Below are the code and all the weights of a small trained network. Each question names an input and a target symbol and asks about switching units off, where a switched-off unit gives its printed mean instead of its output.

import numpy as np


def w(rows, s, z=0):
    codes = np.array(rows[::2]) - 128.0
    scale = np.full(codes.shape[1], s)
    scale[-1] = z or s
    return codes * scale


def f(y):
    return y / 2 * (1 + np.tanh(0.7978845608 * (y + 0.044715 * y**3)))


def softmax(a):
    e = np.exp(a - a.max(-1, keepdims=True))
    return e / e.sum(-1, keepdims=True)


def log_softmax(a):
    a = a - a.max(-1, keepdims=True)
    return a - np.log(np.exp(a).sum(-1, keepdims=True))


def net(x, mask):
    ids = ['ΓΔΦαβεζθλξτψω'.index(c) for c in x.split()]
    T = len(ids)
    res = E[ids] + P[:T]
    u = 0
    for l in range(2):
        q, k, v = (res @ M[l].T for M in (Q, K, V))
        z = softmax(np.where(np.tri(T) > 0, q @ k.T / 2**0.5, -1e9)) @ v
        res = res + np.where(mask[u], z, O[l][:, -1]) @ O[l][:, :-1]
        u += 1
        y = f(res @ A[l][:, :-1].T + A[l][:, -1])
        res = res + np.where(mask[u : u + 8], y, B[l][:, -1]) @ B[l][:, :-1]
        u += 8
    return log_softmax(res[-1] @ U[:, :-1].T + U[:, -1])


Q, K, V, O, A, B = {}, {}, {}, {}, {}, {}
E = w([
[82,185,131,134,145,198,111,168,87,123,104],'Γ',
[146,104,84,143,180,48,72,126,74,100,94],'Δ',
[124,153,114,126,175,149,113,151,44,122,88],'Φ',
[70,148,96,98,130,151,143,58,152,121,173],'α',
[104,105,123,93,115,144,142,96,61,147,108],'β',
[114,143,103,192,185,177,74,155,94,103,157],'ε',
[100,54,100,177,85,77,92,154,60,113,101],'ζ',
[132,91,117,140,93,120,4,102,117,123,121],'θ',
[113,108,138,121,95,156,75,122,98,118,108],'λ',
[105,127,130,185,77,164,74,174,118,58,137],'ξ',
[107,126,109,189,131,160,73,156,108,87,150],'τ',
[128,114,93,177,155,131,43,143,83,94,126],'ψ',
[121,101,150,103,35,156,118,97,99,98,132],'ω',
],0.022)
P = w([
[117,85,167,46,137,123,116,204,65,66,254],'0',
[94,142,167,58,152,49,84,130,64,111,212],'1',
[89,135,78,56,142,114,109,177,108,126,201],'2',
[81,155,154,83,132,80,63,127,84,99,138],'3',
[102,133,76,82,133,142,127,151,117,137,180],'4',
[77,144,159,98,139,122,100,118,98,100,101],'5',
[103,130,78,93,134,180,133,159,128,119,122],'6',
[116,139,142,128,142,132,100,76,113,101,115],'7',
[139,131,49,121,124,178,144,121,143,135,136],'8',
[133,135,122,148,142,136,127,54,123,120,105],'9',
[148,142,37,131,101,169,163,123,165,130,96],'10',
[175,152,121,195,149,140,197,51,159,142,139],'11',
[164,124,109,178,145,166,138,32,137,96,68],'12',
[181,127,2,155,120,196,177,68,166,149,85],'13',
],0.014)
Q[0] = w([
[135,179,247,176,146,75,141,106,129,156,151],'L0H1',
[39,122,77,202,103,166,99,2,31,49,63],'L0H1',
],0.0098)
K[0] = w([
[154,113,93,27,122,105,123,255,129,162,236],'L0H1',
[216,136,84,196,110,158,184,108,201,168,52],'L0H1',
],0.0092)
V[0] = w([
[177,208,200,144,195,207,140,187,162,203,120],'L0H1',
[24,200,158,125,2,155,195,203,154,80,247],'L0H1',
],0.0065)
O[0] = w([
[127,159,78,188,53,49,151,125,116,209,180,4],'L0H1',
[193,124,10,89,162,140,49,106,152,152,163,74],'L0H1',
],0.011,0.014)
A[0] = w([
[163,132,75,141,183,164,116,74,110,123,54,120],'L0N1',
[49,219,125,71,189,121,135,66,253,146,142,125],'L0N2',
[160,115,83,86,165,34,168,161,79,77,132,56],'L0N3',
[159,112,129,129,118,46,184,193,141,178,145,26],'L0N4',
[123,91,100,97,121,80,167,108,74,119,67,153],'L0N5',
[149,136,166,128,16,185,80,110,110,154,167,253],'L0N6',
[73,204,116,108,197,200,129,165,25,109,122,251],'L0N7',
[142,249,138,83,148,89,164,160,82,107,159,215],'L0N8',
],0.0082,0.0068)
B[0] = w([
[151,122,111,164,80,144,135,50,177,222,145,166],'L0N1',
[122,111,143,85,128,126,189,117,64,171,99,128],'L0N2',
[115,170,106,94,149,161,147,73,118,195,159,143],'L0N3',
[252,218,203,86,181,152,184,96,218,155,145,127],'L0N4',
[101,119,103,109,156,128,170,121,150,199,138,180],'L0N5',
[46,139,62,97,164,123,156,128,119,143,89,139],'L0N6',
[148,89,143,149,184,102,112,83,130,135,179,254],'L0N7',
[110,44,114,107,106,157,186,69,146,138,153,138],'L0N8',
],0.011,0.025)
Q[1] = w([
[129,166,174,91,109,108,128,129,213,141,198],'L1H1',
[177,171,210,22,2,60,109,175,187,134,232],'L1H1',
],0.0056)
K[1] = w([
[148,91,128,1,112,108,35,121,93,92,176],'L1H1',
[88,78,114,32,180,60,51,158,70,125,216],'L1H1',
],0.0044)
V[1] = w([
[169,104,103,254,172,83,87,184,134,84,201],'L1H1',
[147,143,140,123,161,130,142,101,59,180,186],'L1H1',
],0.0067)
O[1] = w([
[112,119,161,51,119,115,137,114,103,153,72,153],'L1H1',
[127,248,90,222,107,156,196,242,197,151,106,255],'L1H1',
],0.015,0.011)
A[1] = w([
[156,154,29,176,59,123,60,124,70,237,30,190],'L1N1',
[181,92,186,215,117,164,90,216,153,33,166,106],'L1N2',
[184,28,131,119,84,69,163,131,189,152,96,86],'L1N3',
[225,65,197,123,211,171,81,22,151,157,255,121],'L1N4',
[2,196,115,145,43,125,89,176,127,183,72,198],'L1N5',
[224,108,124,69,115,135,119,45,211,197,88,28],'L1N6',
[227,111,45,185,125,93,27,83,201,195,81,2],'L1N7',
[113,151,174,33,80,203,163,43,235,189,45,229],'L1N8',
],0.007,0.0074)
B[1] = w([
[184,113,76,126,140,55,156,49,251,139,206,150],'L1N1',
[243,118,156,50,136,176,110,81,226,228,133,142],'L1N2',
[174,228,141,73,76,130,241,157,137,129,171,137],'L1N3',
[213,129,96,130,159,115,194,89,50,73,89,252],'L1N4',
[170,130,92,82,125,221,182,94,100,75,9,150],'L1N5',
[4,65,157,224,192,120,119,164,192,53,181,136],'L1N6',
[110,201,165,103,104,108,140,198,73,55,143,147],'L1N7',
[146,238,186,149,216,160,114,195,91,254,197,198],'L1N8',
],0.0087,0.013)
U = w([
[180,174,141,82,178,178,125,116,133,87,112,165],'Γ',
[128,94,78,216,160,104,57,142,146,124,90,193],'Δ',
[91,57,55,182,145,42,108,119,85,151,123,202],'Φ',
[106,41,98,101,126,44,200,83,70,116,157,187],'α',
[242,128,131,182,99,90,91,161,179,61,113,103],'β',
[124,128,236,117,141,155,141,184,198,2,157,116],'ε',
[190,130,92,86,111,78,140,83,157,127,94,59],'ζ',
[192,103,107,181,134,79,139,156,119,3,136,3],'θ',
[142,138,136,49,117,99,87,70,133,235,155,102],'λ',
[152,120,144,73,159,65,117,79,153,121,214,32],'ξ',
[150,158,127,27,112,124,147,92,118,204,64,34],'τ',
[11,170,129,65,129,112,130,153,15,173,161,109],'ψ',
[137,155,96,160,90,113,147,207,80,61,40,115],'ω',
],0.0087,0.012)

Each question gives the input, a string of symbols that net reads in full, and the target symbol t.
The units are the heads (2 rows each of Q, K, V and O) and the neurons (one row each of A and B). Each row of codes is followed by its name. A weight is (code - 128) times the scale printed after its matrix; where a second scale follows, it is the last column's (O, A, B and U).
mask holds one flag per unit, layer by layer, with each layer's heads first. A switched-off unit (its flag False) gives its mean, the last column of its rows in O or B, instead of its output. The means were averaged over made-up inputs and are rounded, as every weight is.
A unit's drop is (log p(t) with every unit on - log p(t) with that unit switched off) / (log p(t) with every unit on - log p(t) with every unit switched off).
The circuit of an input: a set's keep is (log p(t) with only the set's units on - log p(t) with every unit switched off) / (log p(t) with every unit on - log p(t) with every unit switched off). Starting from the 12 units with the biggest drops (on a tie, the unit counted first), units are removed one at a time, each time the one whose removal leaves the highest keep (on an exact tie, the one counted first), for as long as the keep stays at least 0.8.
circuit, biggest first: the units of the circuit, biggest drop first
k most important neurons: the k neurons with the biggest drops, biggest first
top k neurons in layer l: the k neurons of layer l with the biggest drops, biggest first
input ε ζ Δ ψ θ Φ β ζ ζ ζ ζ Δ τ θ, target λ: circuit, biggest first => (L1H1; L1N8)
input ζ ξ ζ ζ Φ β Φ Δ β λ, target Δ: circuit, biggest first => (L1H1; L0H1)
input ζ ζ ζ β ζ, target Δ: circuit, biggest first => (L0H1; L0N1; L1H1)
input ξ ω Γ Δ ζ β ζ ζ ω Δ Δ ζ Γ Δ, target ζ: circuit, biggest first => (L1N1; L0N1)
input ζ ζ λ ζ ζ ψ Δ, target ψ: 2 most important neurons => (L0N1; L1N4)
input ψ Φ ψ β, target ψ: top 4 neurons in layer 1 => (L1N4; L1N1; L1N2; L1N8)
input ζ Δ θ Φ, target α: circuit, biggest first => (L0N7; L0N8)
input Δ β Φ ζ ζ ζ ζ ζ Φ Δ ψ, target ε: most important neuron => (L0N1)
input Γ ζ Γ ζ ζ ξ ζ λ ζ λ Δ ζ Δ β, target ε: circuit, biggest first => (L1H1; L0H1)
input ξ ζ τ ζ ξ Φ ω ζ, target θ: top 2 neurons in layer 1 => (L1N7; L1N4)
input Φ Δ α, target ε: circuit, biggest first => (L1H1; L1N4; L0N1)
input ζ Δ Φ β Φ θ ζ Δ ζ β ζ Δ Δ ζ, target ε: 2 most important neurons => (L1N4; L0N1)
input Δ Δ λ β ζ Δ Φ ζ ξ ζ, target ξ: top 2 neurons in layer 0 => (L0N7; L0N1)
input ζ Δ τ Φ Φ ζ β ξ, target Δ: 2 most important neurons => (L0N6; L0N7)
input ζ ζ Γ ζ θ β β ψ λ Δ, target Φ: circuit, biggest first => (L0H1; L1N5)
input ζ Δ ξ Δ Φ Φ, target ω: circuit, biggest first => (L1H1; L0H1)
input β ζ Φ β Δ Φ ξ, target ω: 4 most important neurons => (L0N7; L0N6; L0N1; L1N5)
input β β β ζ, target Δ: circuit, biggest first => (L1H1)
input Φ ζ ζ θ θ α ζ Δ β Φ θ, target ω: 3 most important neurons => (L0N1; L0N6; L1N5)
input ζ Φ Φ θ, target ω: top 3 neurons in layer 0 => (L0N6; L0N7; L0N1)
input Γ ζ Δ Δ, target ε: top 3 neurons in layer 0 => (L0N1; L0N3; L0N6)
input ζ Δ Δ ζ ξ Δ θ θ β ζ ψ Φ ζ Φ, target Δ: circuit, biggest first => (L0N1; L1H1)
input ζ ζ Φ Φ β Φ Δ Φ ψ Δ ξ, target ε: 2 most important neurons => (L0N1; L1N4)
input ζ ζ τ Φ ε, target ω: circuit, biggest first => (L1H1; L0H1; L0N1; L1N8)
input Φ ζ Δ ζ ζ Δ ζ Δ ζ ζ ψ ζ β Φ, target Δ: top neuron in layer 1 => (L1N4)
input ζ α ζ Δ Δ Δ Δ Δ Γ ζ, target ζ: circuit, biggest first => (L0N7; L0H1; L1N1)
input β ζ ζ β ζ ζ ζ ζ Δ Δ, target ε: circuit, biggest first => (L0H1)
